 101 -440  249 -110  -88   25  174 -152  233  238 -219  -59 -280   84   50 -270  298  154 -163  341  134  127   28  273  535  140   97  -72  -43  360   79  -88  435  161  173  136  153
Tozir
  33  -98  141  372 -111   64  -26 -117 -108   23 -363   57  -73  345  114 -159  -64   86 -106   57  -17  -50  -35  114  230   49  -62  -15  -38  166   28  -85  468  147  129 -114   55
kudon
 -80 -233  157  299  -70   18  -61 -177  -24   86 -425   60 -137  399   91  -47  -94  119 -121   73  -43   15  -75  137  210   26 -152   15  -48  134   43 -181  499  172  255  -20   72
mese
-209 -370  587  255  221  392 -211 -288  103  297 -178 -292 -390  165 -107 -356 -202  260  -21  247  -73  198 -449 -277  391  -24  218 -372 -473  530  163    8  360  208 -320  -62    5
git
 284 -415  310  410 -448   62 -138 -218  675  152   89  -36 -361  203 -207  -96  201  162 -250  223  -79  335   85  187  324   22   -6 -159 -227  490  138 -220  513  391  -42  162  -74
visob
 -99 -263  180  317  -16   36  -24 -118 -113   95 -507    7  -69  419  -19  -72  -84  132  -58  162   68   -5  -83  191  215   85  -62  -18  -61  201  -28 -109  542  217  260 -104   75
gamel
  74 -728  464  -21  244  202  307 -189  168  458 -197 -200   93  -56 -197 -400  253   87 -300  537   13  194 -138  196  270  206  162  -11 -135  337  -67  124  409  226  -66   70   19
nik
 314  292 -140  393 -400   62 -412   83  557  196 -105 -100 -466  255   63  303  -38  304 -177  198 -219   30  -25  357  319  121 -228  140 -429  299  128   13  670  618 -213   50   50
tino
 177 -246  345  176 -444  208 -407 -364  607 -185  316  -73 -518 -124 -288 -322  118  255  111    7  191  309   -3  148  238   75   80 -325 -168  177  234 -293  183  280 -217  206  -79
nik
 371  360  190  173  -49   32  293   88   10  151 -164   64  171  169   96 -116  141  172 -318  294   24   95  114  207  157  193  221 -112   65  314  -18  -92    2  209  -22  -35   14
napu
-117 -333  225  310   22   77  -96 -124 -109   55 -429   -4 -107  385  -39 -151 -131  155  -17  127   38   -2  -41  114  246   64  -95   30  -70  147   10  -77  554  150  221  -70   59
visob
  37 -108  106  329 -148  -37   34 -108  -11   30 -393  105  -87  413   64 -108   19  142 -192   91  -78   34  -74  190  169   33  -83    1   13  151   31 -183  438  236  285  -34   25
nik
 149 -113  -51  203 -452   87 -449 -273  640  -52  163 -153 -595  -77  -68  -84  -57  247 -235   54  -70  192  227  302  402 -117 -209   49 -187  364  153   50  645  358 -106  231  -83
fazo
-137 -268  561  185   81  149 -331 -421  268  125  -45 -382 -154  180 -449  -55  -57  316 -307   65   46  117 -393  293  130  177  178 -148 -300  324  163 -263  207  541   99  117  184
git
  45  228 -103  374 -293   -8 -592  -54   97  341 -125   67 -564  289 -251  273 -214  297  221 -273   40  252  127  271  503  -46 -335 -161  -75  104  158   92  254  588 -171  -70  -14
tino
 -67 -324  287  221    8   70   50 -176  -55  -58 -348   66   20  308  -24 -264  -29  105  -56  146  -44   16  -74   92  177  121   46  -43  -54  290   -6 -110  478   77  196  -76   44
git
 -87 -270  118  314 -193   48 -155 -124  103  -21 -273   48 -214  318   36  -55 -124  110 -113   84   59  -17   26  144  184   61 -224   86  -81  148  -27 -105  556  194  146  -61   11
visob
  12 -155  273  408   -2  -12   19 -143 -102   -1 -413   31   24  412    9 -169   15  154 -109  175  -66   10   23  231  176   57  -28   33  -22  152  -10 -137  454  130  265    4   61
nogir
  -7 -220   89  214  -77   -5  109 -140  -76   11 -386  164  -35  364  -20 -157  -24   97  -25  134  -65   15    7  190  120   79  -82  -36    7  195  -51  -98  400  169  219 -100   16
fazo
   4 -164  168  225 -107  113   32 -157  -47   43 -304   69  -32  338   98 -210  -19   73  -25  115  -24    6  -61   40  203   81  -25  -59  -31  216   -8 -128  376  104  132  -71   26
visob
 -82 -341  193  249   20   44   40 -107 -204   53 -458   71  -38  399  -43 -208  -91   76   24   74   -3  -16  -71   52  252   56  -63   -9  -31  181   18  -76  520   99  214 -144   86
kudon
   2 -122  211  333    7    2   76 -125 -179   46 -417   72   55  393   36 -164  -57  162 -116  176  -94  -27  -44  181  136   70    1  -18  -24  192  -24  -95  421  135  252  -81   44
visob
 168 -156  156  253 -447   32 -239  -78  384  -58   45 -144 -521  230  -79  -28  196  173 -325  -55  218  350  116  162  372   29 -188  -87   49  281   27 -339  181  425   50  248   -3
nogir
 -35 -391  194  232  -47    8   85 -147   -3   -9 -412  116  -78  319    4 -180  -82   65  -76  210   28   11   -4  142  182  103  -90   10  -16  240  -23  -68  533  106  213 -115   30
napu
 336 -286    6 -189 -351   25   14 -211  772  -21  176   17 -197 -203  -54 -269  227   68 -327   96  -79  249  175  187  220   83  187 -111   80  205   45  -71  -29  255 -265  214  -37
kudon
 -76 -266  176  357  -71   60  -71 -214  -16   11 -383    1 -103  373  -41 -191  -54  150 -132  109  -29  -38   -6  210  177   -3  -99   55  -69  108  -15 -108  604  188  248  -28   22
nogir
 -45 -129  216  316  -41  107   12 -123 -229  -57 -352   76    0  354   29 -272  -50  127   19   67   28  -46  -43   82  177   73   10  -60   -9  203  -19  -83  360   98  139 -131   27
gamel
 -52 -213   89  251 -147   31   20 -202   36   -8 -359  149  -58  341  -30 -137  -65  107  -19  109  -43   -3   13  210  114   45 -103   14  -42  215   18 -137  528  185  231  -57   -8
san
 -18 -211  133  268  104  -65   81  -48 -215   16 -467  115   22  424   33 -149 -147  200 -205  142  -77  -78  -39  186  170   54  -22   55  -43  119  -32  -14  441  152  298 -148   88
visob
 234  152   89  274 -229    9 -255 -273  474  306 -170 -261 -392  311 -130  273  -24  346 -346  -36 -304  167   11  301  292 -105  -86  -97 -377  301  206 -133  581  702   27  380  -22
sinu
 186 -188   60  378 -162   34   18 -116   53  589 -176   32 -252  510 -276 -178  308  386 -446  -83 -296   39   47  406  439 -249  -84  186 -202   24   81 -133  567  621  235   67  163
nik
  89  -51  405  298  231 -164  -51 -255  -50  -64   12 -100  -40   92 -609  208    5  391 -101  141 -136  120 -159  430 -211   -7   82 -254 -172  127  158 -193  -73  522  180  166  -86
nik
-111 -339  248  333  -44   69  -91 -230  -44   70 -420  -40 -142  388  -31 -184  -91  135  -65  121   18  -23  -86  151  261   52  -65   10 -127  182   34 -105  639  194  206  -62   68
kudon
 -37 -262  187  373 -113  108    7  -81 -151   33 -395   42  -96  374  -22 -253  -14  126  -44   45   38  -14  -39  170  271   29  -56   12   11  146   26 -118  549  160  172  -88   39
san
  -9 -238  161  320 -116   94  -38  -64  -82  -83 -289   26 -127  354   47 -319  -66  127  -86  115   54  -23  -23  130  274  106  -88   31  -11  184    5  -57  495  126   84  -91   -5
sinu
 -55 -137  136  242  -80   42  -33 -234  -16   95 -383  101  -12  356    1  -42  -28   77  -45   51  -69   13  -47  174   60   69 -105  -37  -22  138  -10 -182  380  196  246   18   31
git
 -89 -211  127  360 -125   48  -73  -17 -118   -9 -382  145 -153  384  -41 -177  -93   95   77   78   83   44   -3   91  253   91 -169  -33   77  137   -7  -57  455  101  118 -189  -22
nogir
 -10 -163  107  267  -76   68   12 -132 -120  119 -442    8  -66  425  111 -193  -33  108  -50   95  -33  -24  -12  101  263   88  -60  -10    0  191   11  -88  465  166  193  -46   37
sinu
 -13 -343  243  130  -28   22  217 -149  -94   91 -400  150   27  230  114 -233   37   49  -17  210   69   -9  -23   84  185  177    8  -71  106  159   22 -163  338  -14  172 -120   36
mese
 265 -194  205  549 -349   60 -269  225  273   75   21 -123 -252  176 -288 -271  163  419 -336 -124 -146  140   39  350  443  -57 -135  142   34  -21  270  -65  522  392 -149  142  -76
mese
  66   38  297  268  123  120 -368 -494  509  379  -58 -235  -66  -17  -99  141 -117  370 -264  325 -292  109 -305  340  154   44   -9  -48 -466  296  349  -85  540  453    9  152   10
Tozir
 304 -177  -17  281 -375  162   64 -153  128   88   50  222 -229  130 -118 -295  163   39   29  106   28  186   35  304  309   56 -210 -168  -27  265  182  -78  415  280  -34   76 -132
nik
 232 -358  351  146  157   46  250  -96  -32  373 -157 -100  -11   87 -351 -172  169  229 -335  105 -104  297  -77  185  255  -50  149 -239   74  107  121 -142  145  333   33  190  -31
git
 -61 -165  165  261 -154  104 -103 -278  -13  -71 -311   14 -152  330   35 -205  -62  120  -30   53   20  -36  -85  110  117  104  -21 -130  -26  245   52 -195  363  193  156  -24  -23
sinu
   8 -516  535  206  170  279 -112 -121 -239  284  -24 -260 -250   40  -54 -551   46  101 -116  -50  184  218 -168 -211  483  -90   74 -134   59  -94   85   54   51  -27 -220  107   46
nik
-258 -884  337  -26  304  283  -79   56  -31  351  -93 -146 -102 -131 -613 -306 -102  292 -117  100  136   20 -153  111  251  212  102  -43    9  122  154   95  234  326 -152 -124   79
tino
 -47 -328  260  141   32  -10  112 -228  -69   -7 -415  120  -25  296   48 -196  -48  119  -81  172  -15   -9  -56  132  155  100    0  -28   -4  156   -9 -146  411   73  236  -62   70
visob
 -95 -257  127  225 -172  118  -59 -236   39  -25 -351  110 -138  326  -73 -156  -83   67  160  104   83   16   20  143  137  103  -90  -76  -22  233   44 -166  461  168  175  -36  -15
san
  55 -291   68  145 -277 -195 -124 -286  665  196 -126  145 -304   67 -175   81   47  321 -316  157 -320  327   97  205  -16  -29    8 -228  -58  375  136 -289  240  370  135  180 -119
Tozir
 113 -319   70 -266 -239  302   31  -81  483  381  -24  -42 -198 -157   32 -233   91   -1  -40  208  -15  345   41 -212  214  311  142 -287   29  507   55  -27   62  156 -282  166  -26
tino
  87 -555  422  240  -13  320  -82 -331  181  181   73 -239 -389  179 -374 -472   49  278 -213  195   -4   31 -181  219  349  -85  128 -120 -406  199  139  -24  572  379 -111  165   16
napu
 248  -40 -113 -112 -538  394 -258 -352  751  -84  331   30 -164 -210 -187 -341  -36  -41  128  153    2  271  144  157   75  257 -127 -178  -76  421  -13  100  239  298 -413  162 -244
git
 -64 -243  160  288 -139   96  -66 -132  -35  -36 -319   73 -102  363    1 -210  -57   84  -27   58   -5   10  -42   89  185   68 -102  -16  -36  234  -15 -141  476  128  154  -54   17
git
-184 -340  125  150 -436  169 -343   23  260 -197  264   76 -683   52 -499   -9 -132  213  103 -239  285  149   -7  -50  108   79 -179 -278  -20  196   99 -339  106  364 -335  -61 -162
mese
 379    0   40  468 -361  137  -37   66  275  380   23 -297 -150  366  -52 -347  139  321 -808   40  -87   53   54  490  567 -214   -6  230 -105   45   51  -30  574  542   35  186   96
san
 -62 -216  152  239  -18   84  -31  -94  -94   22 -346   41  -55  351   67 -166  -92  108  -55   83   16  -38  -69   93  243   43 -105   61  -72  139   17 -109  491  100  162  -94   77
fazo
  54 -698  330  176  -57  -54 -104 -146  567   39  -65 -164 -242   44 -535 -117  130  412 -481  133 -256  261  -37  358   86 -128    3   36 -316  297   75 -167  613  490  110  235  -37
mese
 -18 -545  450  394  -63  -49 -115 -587  350  272   -3 -202 -227  193 -300   -7  169  351 -328  131 -347    7   32  457  150 -271   72  -51 -352  229  206 -326  470  433  315  399  107
visob
  22 -289  175  326 -132  -53   -4 -236    2  -13 -431   55 -158  381  -12 -133  -39  137 -151  113   -1  -55   15  255  197   28  -78   29  -54  143   21 -168  597  220  260  -43   64
kudon
 -21 -359  661  450  231   63    3 -124 -178  202 -219 -523 -343  225 -155  -93   -8  410 -468  255   39   91 -150  288  597  -58  228 -132 -354  434  108 -189  569  404   97  185  283
kudon
 -75 -369  562  166  -74  202 -422 -508  421 -142  134 -265 -421   42 -151 -312  -44  270  -95   46   54  242  -90   11  377  137  194 -229 -350  453  117 -112  404  270 -206  189  -24
Tozir
 182 -339  163  371 -366  -47 -385 -369  899   83  187 -144 -478   -4 -231   23   52  353 -522  284  -34  199  140  528  111   -5 -120   26 -214   97  171 -200  485  544    6  351 -151
Tozir
 -60 -278  289  374  -11   46 -120 -227   -9  -19 -415   -1 -104  370  -18 -137 -155  176    3  177   -8   -9  -30  166  217   38  -97   24 -155  197   49  -87  604  163  194  -31   56
gamel
 182 -379  -61  -43 -573  419  -49  133  337  187  263  -30 -481 -222 -186 -511  137  -45  165   -2  438  270  142  -37  498  138 -112 -239  263  219  141  -54   34  137 -576   47 -163
san
 146 -174  345   66 -521  265  -30 -682  671  108  186   87 -452 -109  -80 -185  264   62  -70  -37  -52  272   53  123  137   67   39 -426  -92  332  184 -429  198  352 -261  351 -135
nogir
  20 -392  633  172  -80  124 -177 -486  155   16  -45 -284 -168  -38 -410 -344  203  258  -72  -45   86  161  -87  212  288  108  419 -365  -75  386  155 -167  266  298  -11  104   35
kudon
   8 -276  179  235    9  103  127 -146 -224   60 -386   46   12  322   30 -339   23   93 -155  122  -15  -68  -57  108  185   56   81  -15   59  170   -9  -84  428  116  197  -95   22
tino
 -14 -211   66  267 -170   86  -46  -60  -14   38 -374    6 -152  367   49 -128  -88   96  -96   67   48  -45  -39  124  229   37 -121    7  -48  155   -3 -134  524  183  163  -77   40
mese
  -1 -311  180  193  -42   68   27 -216    3   35 -433  -24  -58  315  137 -215   36   70 -121  179   27   23  -44  132  231  156   -3  -15   -3  229   -2 -129  481  135  217    9   43
sinu
-117 -436  205   81 -152  355 -302 -433  577  103  104 -117 -265   -1 -465 -266  -23  262  -30  158   25  204    7  307  214  111   22 -119 -226  282  179 -105  508  471  -72  200 -103
fazo
 333 -227 -228  -95 -744   20   71 -153  648  301 -224  142 -341   86  237 -118  328 -138 -118  -24   69  255  282   16  314   26 -127 -207  365  249   89 -294  122  148   40  233  -70
nogir
 166 -614  575  275  376   98   40  135 -318  292 -367 -267 -174  142 -260 -356   42  359 -125   68  129  145  -77    9  746   18  376 -212   -9  222  205   13  184  190 -142  -89  261
gamel
 266 -471  345  374 -201 -130  -16   89  267  -66  -53   89 -291  157 -435 -175  217  361 -195  -36   12  297   84  184  347  -57   68 -136   39  114   61 -194  248  370  -57 -177  -47
visob
 -27 -159  161  325 -142  -52  -76 -225   30  -19 -385   50  -72  354   49  -11  -61   75  -86  117   20   39   31  201  154  101 -140   34  -93  254  -35 -157  579  188  236  -48   36
kudon
 -59 -648  103  132 -280  199 -321   82  281  330   30 -166 -568   83 -493 -225   67  121 -135 -139  171  197  -23  128  508  -64 -211  -34  133   19  183  136  439  332 -204  175 -118
nogir
  52 -311  302  331   38  -44  158 -142 -120   75 -451   75  -20  331   33 -180   26  132 -142  193  -17  -12   -6  191  210   86  -10    5   28  113   27  -97  410  157  245  -58   69
nik
  35 -459  319  409 -223   22 -242   63  121  186 -274 -183 -574  251 -130 -229    3  421 -233  -99  190  139   73  101  669  -48  -85  -24   31   62  161 -132  514  356  -57  -87   58
mese
 -42 -269  181  265  -20   40   -7 -181  -37  106 -416   14  -49  367   67 -191  -39   87 -142  149    9    5   -8  118  256   44  -60   58  -47  145  -41  -72  576   94  218  -67   57
nogir
 149 -178  443    5 -287  170  -51 -449  528  -81  169  -21 -386 -155  -64 -336  194  337  -45  106  -63  237    9  118  321  200  234 -396 -142  535  161 -188   16  375 -314  106  -55
visob
 -17 -124  131  337 -105   83   -5  -56 -128   98 -431   65 -102  400  105 -182  -86  140  -55   93  -32  -23  -52  105  266   84  -75  -34  -24  184   35  -62  511  143  158 -116   32
mese
 -46 -269  183  285  -44   85  -61 -137  -60    0 -416   15  -74  375   16 -239  -79  169  -41  165    7  -38  -59  155  245   96    3   -7  -92  227   16  -84  550  145  208  -86   58
visob
-218 -332  370   86 -482  360 -511 -299  492 -162  160 -134 -751   61 -265 -204  -84  181  210 -232  198  382 -144 -318  438  134  -72 -391  -86  595  187 -261  295  343 -347    4 -129
napu
  83 -211  203  270 -503  239 -464 -372  506  -12  352  -67 -528   76 -343  -46   60  155   88  -30   88  354  -42   79  278  123  -62 -313 -385  627  176 -358  433  427 -223  122  -41
kudon
 -54 -282  162  222  -73  114    2 -132   -6   42 -369   18  -81  323   73 -214   15   63 -136  111   -4  -11  -62  110  255   96  -43   28    6  166  -16 -117  535  129  200  -33   64
Tozir
-102 -751  204  179 -253  131 -290 -247  551  -87  263  -22 -423  -15 -766  -74  -70  157  -53  113  114  150   41  362 -131  123 -166  -84 -260  150  -85  -74  379  513 -273   91 -194
fazo
 130 -438  102  202 -388  -40 -158   99  388  342 -301 -106 -493  128    5   13  269  228 -226    1  -19  193   28   93  487   -5 -154   54   42  349  190 -168  503  312   24   72   75
san
 -67 -247  155  246    1   73   16  -33 -129   36 -429   31 -106  364   28 -188  -72  125  -78  151   40  -11  -66  121  253  108  -30   -9  -11  198  -36  -27  455  150  161 -136   62
fazo
